Below are the code and all the weights of a small trained network. Each question names an input and a class and asks about switching units off, where a switched-off unit gives its printed mean instead of its output.

import numpy as np


def w(rows, s, z=0):
    codes = np.array(rows[::2]) - 128.0
    scale = np.full(codes.shape[1], s)
    scale[-1] = z or s
    return codes * scale


def f(y):
    return np.maximum(y, 0)


def log_softmax(a):
    a = a - a.max(-1, keepdims=True)
    return a - np.log(np.exp(a).sum(-1, keepdims=True))


def net(x, mask):
    res = np.array(x, float).reshape(1, 7) / 4 @ E
    y = f(res @ A[0][:, :-1].T + A[0][:, -1])
    res = res + np.where(mask, y, B[0][:, -1]) @ B[0][:, :-1]
    return log_softmax(res[-1] @ U[:, :-1].T + U[:, -1])


A, B = {}, {}
E = w([
[131,128,118,140],'x0',
[135,128,119,135],'x1',
[8,136,77,151],'x2',
[140,128,103,141],'x3',
[142,194,141,164],'x4',
[83,67,159,97],'x5',
[139,126,112,142],'x6',
],0.015)
A[0] = w([
[176,216,133,74,120],'neuron 0',
[177,182,136,92,101],'neuron 1',
[69,11,114,165,3],'neuron 2',
[134,158,115,89,161],'neuron 3',
[254,14,196,113,229],'neuron 4',
[232,170,193,184,79],'neuron 5',
],0.011,0.0072)
B[0] = w([
[211,142,249,107,176],'neuron 0',
[75,33,154,221,165],'neuron 1',
[166,10,150,97,173],'neuron 2',
[87,154,195,245,144],'neuron 3',
[81,255,56,134,252],'neuron 4',
[207,17,122,124,207],'neuron 5',
],0.0075,0.017)
U = w([
[139,254,95,149,162],'0',
[73,191,26,51,210],'1',
[175,40,143,97,1],'2',
],0.0098,0.0069)

Each question gives the input, the list of numbers given to net, and the class t.
The units are the neurons (one row each of A and B). Each row of codes is followed by its name. A weight is (code - 128) times the scale printed after its matrix; where a second scale follows, it is the last column's (A, B and U).
mask holds one flag per neuron, in row order. A switched-off neuron (its flag False) gives its mean, the last column of its row in B, instead of its output. The means were averaged over made-up inputs and are rounded, as every weight is.
A unit's drop is (log p(t) with every unit on - log p(t) with that unit switched off) / (log p(t) with every unit on - log p(t) with every unit switched off).
The circuit of an input: a set's keep is (log p(t) with only the set's units on - log p(t) with every unit switched off) / (log p(t) with every unit on - log p(t) with every unit switched off). Starting from all 6 units, units are removed one at a time, each time the one whose removal leaves the highest keep (on an exact tie, the one counted first), for as long as the keep stays at least 0.8.
units of the circuit, in order: the units of the circuit, biggest drop first
most important unit: the unit with the biggest drop
k most important neurons: the k neurons with the biggest drops, biggest first
drop when u is switched off: that unit's drop, to one decimal
input [4,2,8,8,-6,2,-4], class 2: units of the circuit, in order : (neuron 2)
input [1,0,0,-6,5,-4,-6], class 2: 2 most important neurons : (neuron 4; neuron 5)
input [2,-7,-7,-5,-1,3,2], class 1: 2 most important neurons : (neuron 4; neuron 5)
input [0,0,-8,-7,5,-4,-7], class 2: 3 most important neurons : (neuron 5; neuron 1; neuron 0)
input [6,-2,7,5,-8,1,2], class 2: 2 most important neurons : (neuron 2; neuron 4)
input [-2,6,7,3,-1,8,-1], class 2: 2 most important neurons : (neuron 2; neuron 4)
input [-6,-8,0,-2,-6,7,-2], class 1: 2 most important neurons : (neuron 4; neuron 5)
input [-7,7,0,-3,-3,7,6], class 1: 4 most important neurons : (neuron 5; neuron 4; neuron 0; neuron 1)
input [-6,-7,-7,5,2,-8,6], class 2: 3 most important neurons : (neuron 5; neuron 1; neuron 0)
input [-1,-4,-1,0,2,-2,-4], class 2: 3 most important neurons : (neuron 4; neuron 0; neuron 1)
input [4,-3,6,-4,-1,3,6], class 2: 2 most important neurons : (neuron 4; neuron 2)
input [8,-6,-2,4,5,0,3], class 2: 2 most important neurons : (neuron 4; neuron 5)
input [0,-5,-3,5,-8,-5,5], class 0: drop when neuron 4 is switched off : 0.1
input [5,-6,-4,1,-6,-2,-1], class 0: drop when neuron 0 is switched off : -0.1
input [4,-8,-3,-7,5,-5,-5], class 2: most important unit : neuron 5
input [2,3,-6,-8,6,8,4], class 0: drop when neuron 4 is switched off : 1.6
input [-7,7,-6,1,-8,-6,4], class 0: drop when neuron 4 is switched off : 1.9
